Below are the code and all the weights of a small trained network. Each question names an input and a target symbol and asks about switching units off, where a switched-off unit gives its printed mean instead of its output.

import numpy as np


def w(rows, s, z=0):
    codes = np.array(rows[::2]) - 128.0
    scale = np.full(codes.shape[1], s)
    scale[-1] = z or s
    return codes * scale


def f(y):
    return y / 2 * (1 + np.tanh(0.7978845608 * (y + 0.044715 * y**3)))


def softmax(a):
    e = np.exp(a - a.max(-1, keepdims=True))
    return e / e.sum(-1, keepdims=True)


def log_softmax(a):
    a = a - a.max(-1, keepdims=True)
    return a - np.log(np.exp(a).sum(-1, keepdims=True))


def net(x, mask):
    ids = ['ΞΠΦαηψ'.index(c) for c in x.split()]
    T = len(ids)
    res = E[ids] + P[:T]
    q, k, v = (res @ M[0].T for M in (Q, K, V))
    z = softmax(np.where(np.tri(T) > 0, q @ k.T / 4**0.5, -1e9)) @ v
    res = res + np.where(mask[0], z, O[0][:, -1]) @ O[0][:, :-1]
    y = f(res @ A[0][:, :-1].T + A[0][:, -1])
    res = res + np.where(mask[1:9], y, B[0][:, -1]) @ B[0][:, :-1]
    return log_softmax(res[-1] @ U[:, :-1].T + U[:, -1])


Q, K, V, O, A, B = {}, {}, {}, {}, {}, {}
E = w([
[92,152,169,235,124,12],'Ξ',
[170,105,144,155,72,85],'Π',
[114,47,133,159,104,126],'Φ',
[99,162,71,210,102,164],'α',
[97,174,163,105,48,141],'η',
[161,164,111,162,149,252],'ψ',
],0.021)
P = w([
[13,117,103,182,199,59],'0',
[140,101,78,143,65,99],'1',
[8,107,186,186,145,222],'2',
[103,99,82,122,132,123],'3',
[24,98,167,179,164,168],'4',
[111,109,104,99,148,146],'5',
[84,95,178,157,155,121],'6',
[123,108,96,65,163,138],'7',
[73,95,172,148,210,198],'8',
],0.011)
Q[0] = w([
[151,209,67,133,84,185],'h1',
[100,95,168,71,206,57],'h1',
[179,109,1,111,207,47],'h1',
[65,16,145,182,50,197],'h1',
],0.0071)
K[0] = w([
[157,186,58,183,105,148],'h1',
[149,118,101,78,111,135],'h1',
[136,38,104,203,112,116],'h1',
[161,92,122,11,166,183],'h1',
],0.011)
V[0] = w([
[174,152,63,101,179,144],'h1',
[124,124,223,255,92,94],'h1',
[48,223,107,146,82,119],'h1',
[128,105,224,207,101,122],'h1',
],0.0093)
O[0] = w([
[147,164,98,95,106,230,43],'h1',
[93,123,117,103,145,99,255],'h1',
[245,200,173,109,95,111,146],'h1',
[184,125,88,160,116,156,228],'h1',
],0.011,0.0084)
A[0] = w([
[104,226,91,131,251,86,142],'n1',
[102,106,199,171,145,67,130],'n2',
[168,195,17,174,95,130,100],'n3',
[206,150,154,153,215,105,113],'n4',
[150,120,59,146,144,78,127],'n5',
[63,86,113,165,201,46,136],'n6',
[44,101,172,113,183,148,94],'n7',
[79,213,254,154,231,142,252],'n8',
],0.0069,0.0039)
B[0] = w([
[86,124,145,138,76,232,151],'n1',
[149,125,161,85,222,141,210],'n2',
[101,170,119,139,155,52,139],'n3',
[117,100,138,95,62,124,140],'n4',
[86,135,111,79,95,168,161],'n5',
[151,190,166,116,131,248,251],'n6',
[99,216,177,134,158,13,153],'n7',
[145,32,110,151,1,32,171],'n8',
],0.0079,0.015)
U = w([
[87,177,132,5,43,147,64],'Ξ',
[179,163,88,94,123,169,90],'Π',
[127,187,141,127,200,93,160],'Φ',
[109,163,51,198,141,68,6],'α',
[181,57,90,114,113,48,182],'η',
[85,37,92,126,2,198,191],'ψ',
],0.0067,0.0016)

Each question gives the input, a string of symbols that net reads in full, and the target symbol t.
The units are the heads (4 rows each of Q, K, V and O) and the neurons (one row each of A and B). Each row of codes is followed by its name. A weight is (code - 128) times the scale printed after its matrix; where a second scale follows, it is the last column's (O, A, B and U).
mask holds one flag per unit, heads first, then neurons. A switched-off unit (its flag False) gives its mean, the last column of its rows in O or B, instead of its output. The means were averaged over made-up inputs and are rounded, as every weight is.
A unit's drop is (log p(t) with every unit on - log p(t) with that unit switched off) / (log p(t) with every unit on - log p(t) with every unit switched off).
The circuit of an input: a set's keep is (log p(t) with only the set's units on - log p(t) with every unit switched off) / (log p(t) with every unit on - log p(t) with every unit switched off). Starting from all 9 units, units are removed one at a time, each time the one whose removal leaves the highest keep (on an exact tie, the one counted first), for as long as the keep stays at least 0.8.
circuit, biggest first: the units of the circuit, biggest drop first
unit that matters most: the unit with the biggest drop
k most important neurons: the k neurons with the biggest drops, biggest first
drop when u is switched off: that unit's drop, to one decimal
input Φ ψ Φ Φ Φ Ξ Φ η Φ, target η: 3 most important neurons => [n6; n1; n5]
input Π Φ α, target α: unit that matters most => n6
input Φ Φ Φ ψ ψ, target ψ: circuit, biggest first => [n8; n2]
input ψ Ξ Π Φ η, target η: circuit, biggest first => [n6; h1; n8]
input η Φ Φ ψ ψ Ξ Ξ Φ Φ, target Φ: circuit, biggest first => [n7; n8; n1]
input Φ Π α Φ ψ Π Φ Φ η, target η: circuit, biggest first => [n6; n8; h1]
input η Φ Φ, target η: circuit, biggest first => [h1; n6]
input Φ Φ Φ Ξ Φ, target Φ: circuit, biggest first => [h1; n7; n8; n2]
input Ξ Ξ α, target α: 3 most important neurons => [n6; n3; n2]
input ψ ψ Ξ, target ψ: 2 most important neurons => [n8; n3]
input Φ Π η Φ Φ ψ ψ, target ψ: drop when n2 is switched off => 0.3
input Φ Φ Ξ Φ α ψ η, target ψ: drop when h1 is switched off => 0.6
input Ξ η η Φ Π, target η: drop when n1 is switched off => 0.1
input ψ Π Ξ, target ψ: circuit, biggest first => [n8]
